Below is a small trained network, with its code and all its weights. Each question gives an input and a target symbol and asks what happens when units are switched off, that is, made to give their printed mean instead of their output.

import numpy as np


def w(rows, s, z=0):
    codes = np.array(rows[::2]) - 128.0
    scale = np.full(codes.shape[1], s)
    scale[-1] = z or s
    return codes * scale


def f(y):
    return y / 2 * (1 + np.tanh(0.7978845608 * (y + 0.044715 * y**3)))


def softmax(a):
    e = np.exp(a - a.max(-1, keepdims=True))
    return e / e.sum(-1, keepdims=True)


def log_softmax(a):
    a = a - a.max(-1, keepdims=True)
    return a - np.log(np.exp(a).sum(-1, keepdims=True))


def net(x, mask):
    ids = ['αγδεζηθμξστφω'.index(c) for c in x.split()]
    T = len(ids)
    res = E[ids] + P[:T]
    u = 0
    for l in range(2):
        q, k, v = (res @ M[l].T for M in (Q, K, V))
        z = softmax(np.where(np.tri(T) > 0, q @ k.T / 3**0.5, -1e9)) @ v
        res = res + np.where(mask[u], z, O[l][:, -1]) @ O[l][:, :-1]
        u += 1
        y = f(res @ A[l][:, :-1].T + A[l][:, -1])
        res = res + np.where(mask[u : u + 8], y, B[l][:, -1]) @ B[l][:, :-1]
        u += 8
    return log_softmax(res[-1] @ U[:, :-1].T + U[:, -1])


Q, K, V, O, A, B = {}, {}, {}, {}, {}, {}
E = w([
[100,94,76],'α',
[116,158,141],'γ',
[254,23,162],'δ',
[43,138,208],'ε',
[53,102,191],'ζ',
[86,145,145],'η',
[106,168,129],'θ',
[91,135,127],'μ',
[76,142,193],'ξ',
[106,177,141],'σ',
[56,140,190],'τ',
[93,155,152],'φ',
[85,116,122],'ω',
],0.019)
P = w([
[39,174,211],'0',
[222,94,152],'1',
[103,210,79],'2',
[211,116,196],'3',
[138,220,82],'4',
[202,117,194],'5',
[168,254,118],'6',
[194,121,204],'7',
],0.011)
Q[0] = w([
[207,154,72],'0.h1',
[49,207,2],'0.h1',
[105,169,142],'0.h1',
],0.0094)
K[0] = w([
[69,198,167],'0.h1',
[2,102,82],'0.h1',
[234,231,230],'0.h1',
],0.0054)
V[0] = w([
[67,54,122],'0.h1',
[246,88,131],'0.h1',
[168,154,154],'0.h1',
],0.013)
O[0] = w([
[87,163,177,136],'0.h1',
[137,88,1,3],'0.h1',
[119,149,109,163],'0.h1',
],0.0078,0.0047)
A[0] = w([
[64,137,203,254],'0.n1',
[197,193,87,116],'0.n2',
[110,179,130,98],'0.n3',
[2,155,88,53],'0.n4',
[240,99,139,196],'0.n5',
[197,229,183,193],'0.n6',
[145,52,186,208],'0.n7',
[103,183,119,129],'0.n8',
],0.0097,0.0062)
B[0] = w([
[138,167,141,251],'0.n1',
[68,58,180,134],'0.n2',
[56,69,79,146],'0.n3',
[210,185,35,138],'0.n4',
[233,62,111,152],'0.n5',
[160,131,2,217],'0.n6',
[216,129,250,165],'0.n7',
[133,122,97,149],'0.n8',
],0.0069,0.018)
Q[1] = w([
[183,121,43],'1.h1',
[253,74,136],'1.h1',
[90,185,57],'1.h1',
],0.006)
K[1] = w([
[185,123,30],'1.h1',
[231,103,59],'1.h1',
[60,254,130],'1.h1',
],0.0094)
V[1] = w([
[11,82,121],'1.h1',
[61,39,158],'1.h1',
[123,1,190],'1.h1',
],0.0079)
O[1] = w([
[122,107,136,3],'1.h1',
[100,182,156,47],'1.h1',
[125,2,71,100],'1.h1',
],0.013,0.012)
A[1] = w([
[168,102,170,175],'1.n1',
[155,131,96,62],'1.n2',
[71,139,52,107],'1.n3',
[10,236,160,144],'1.n4',
[124,206,16,9],'1.n5',
[16,58,32,3],'1.n6',
[109,74,55,23],'1.n7',
[68,192,144,166],'1.n8',
],0.011,0.0017)
B[1] = w([
[120,183,200,158],'1.n1',
[131,216,129,146],'1.n2',
[205,89,255,140],'1.n3',
[154,79,71,254],'1.n4',
[94,90,148,197],'1.n5',
[75,220,132,177],'1.n6',
[91,122,141,180],'1.n7',
[175,26,143,203],'1.n8',
],0.0089,0.022)
U = w([
[189,19,151,129],'α',
[180,130,81,142],'γ',
[65,97,89,183],'δ',
[114,167,197,233],'ε',
[83,62,246,44],'ζ',
[124,182,157,114],'η',
[148,219,96,77],'θ',
[143,158,164,79],'μ',
[128,161,187,73],'ξ',
[144,219,89,80],'σ',
[114,182,199,254],'τ',
[150,179,141,65],'φ',
[134,127,182,75],'ω',
],0.011,0.0093)

Each question gives the input, a string of symbols that net reads in full, and the target symbol t.
The units are the heads (3 rows each of Q, K, V and O) and the neurons (one row each of A and B). Each row of codes is followed by its name. A weight is (code - 128) times the scale printed after its matrix; where a second scale follows, it is the last column's (O, A, B and U).
mask holds one flag per unit, layer by layer, with each layer's heads first. A switched-off unit (its flag False) gives its mean, the last column of its rows in O or B, instead of its output. The means were averaged over made-up inputs and are rounded, as every weight is.
A unit's drop is (log p(t) with every unit on - log p(t) with that unit switched off) / (log p(t) with every unit on - log p(t) with every unit switched off).
The circuit of an input: a set's keep is (log p(t) with only the set's units on - log p(t) with every unit switched off) / (log p(t) with every unit on - log p(t) with every unit switched off). Starting from the 12 units with the biggest drops (on a tie, the unit counted first), units are removed one at a time, each time the one whose removal leaves the highest keep (on an exact tie, the one counted first), for as long as the keep stays at least 0.8.
circuit, biggest first: the units of the circuit, biggest drop first
most important unit: the unit with the biggest drop
k most important neurons: the k neurons with the biggest drops, biggest first
k most important neurons of layer l: the k neurons of layer l with the biggest drops, biggest first
input η θ η ζ, target ζ: circuit, biggest first => 0.n6, 1.n4
input ζ ω σ δ δ ξ, target δ: most important unit => 1.n6
input σ ξ ζ ε τ τ, target τ: 2 most important neurons => 0.n7, 1.n4
input γ ζ ξ ζ, target ζ: 2 most important neurons of layer 1 => 1.n6, 1.n2
input α ζ τ φ, target τ: 3 most important neurons => 1.n4, 1.n8, 0.n4
input τ θ σ ζ η δ, target δ: circuit, biggest first => 0.h1, 1.h1, 1.n6, 0.n2
input γ μ σ η ε, target α: 4 most important neurons of layer 1 => 1.n8, 1.n4, 1.n6, 1.n5
input ζ θ τ ε η ε ξ, target α: 2 most important neurons of layer 0 => 0.n5, 0.n3
input θ ε δ η φ μ μ φ, target δ: 2 most important neurons => 0.n5, 0.n1
input σ θ σ σ φ, target α: 2 most important neurons of layer 0 => 0.n5, 0.n7
input θ δ μ ω ξ, target α: 2 most important neurons => 1.n8, 1.n4
input α μ θ, target α: 3 most important neurons => 1.n8, 1.n4, 1.n5
input ζ γ φ ζ α, target α: 2 most important neurons of layer 1 => 1.n6, 1.n8
input ζ α μ τ θ ξ, target τ: 4 most important neurons of layer 1 => 1.n4, 1.n8, 1.n1, 1.n5
input η γ ζ, target α: 2 most important neurons of layer 0 => 0.n5, 0.n6
input γ τ ω ζ, target τ: most important unit => 1.n8
input μ γ θ α δ μ, target δ: 2 most important neurons of layer 1 => 1.n6, 1.n7
input ε ζ ζ σ δ θ, target δ: 3 most important neurons of layer 1 => 1.n6, 1.n7, 1.n1
input φ ξ τ η γ μ, target τ: 3 most important neurons => 1.n4, 1.n8, 0.n6
input ξ ζ ζ γ α η σ, target α: 2 most important neurons => 1.n8, 1.n5
input φ θ α γ δ γ ζ α, target δ: 2 most important neurons => 1.n6, 0.n5
input φ ζ μ φ ζ θ η, target α: 3 most important neurons of layer 0 => 0.n5, 0.n7, 0.n3
input τ φ φ δ α ζ, target δ: most important neuron of layer 0 => 0.n5
input ζ α σ φ ζ α τ, target α: 2 most important neurons of layer 0 => 0.n5, 0.n3
input α δ μ ω, target δ: 4 most important neurons => 1.n6, 1.n7, 0.n5, 1.n1
input μ σ ω, target α: 3 most important neurons of layer 1 => 1.n8, 1.n4, 1.n6
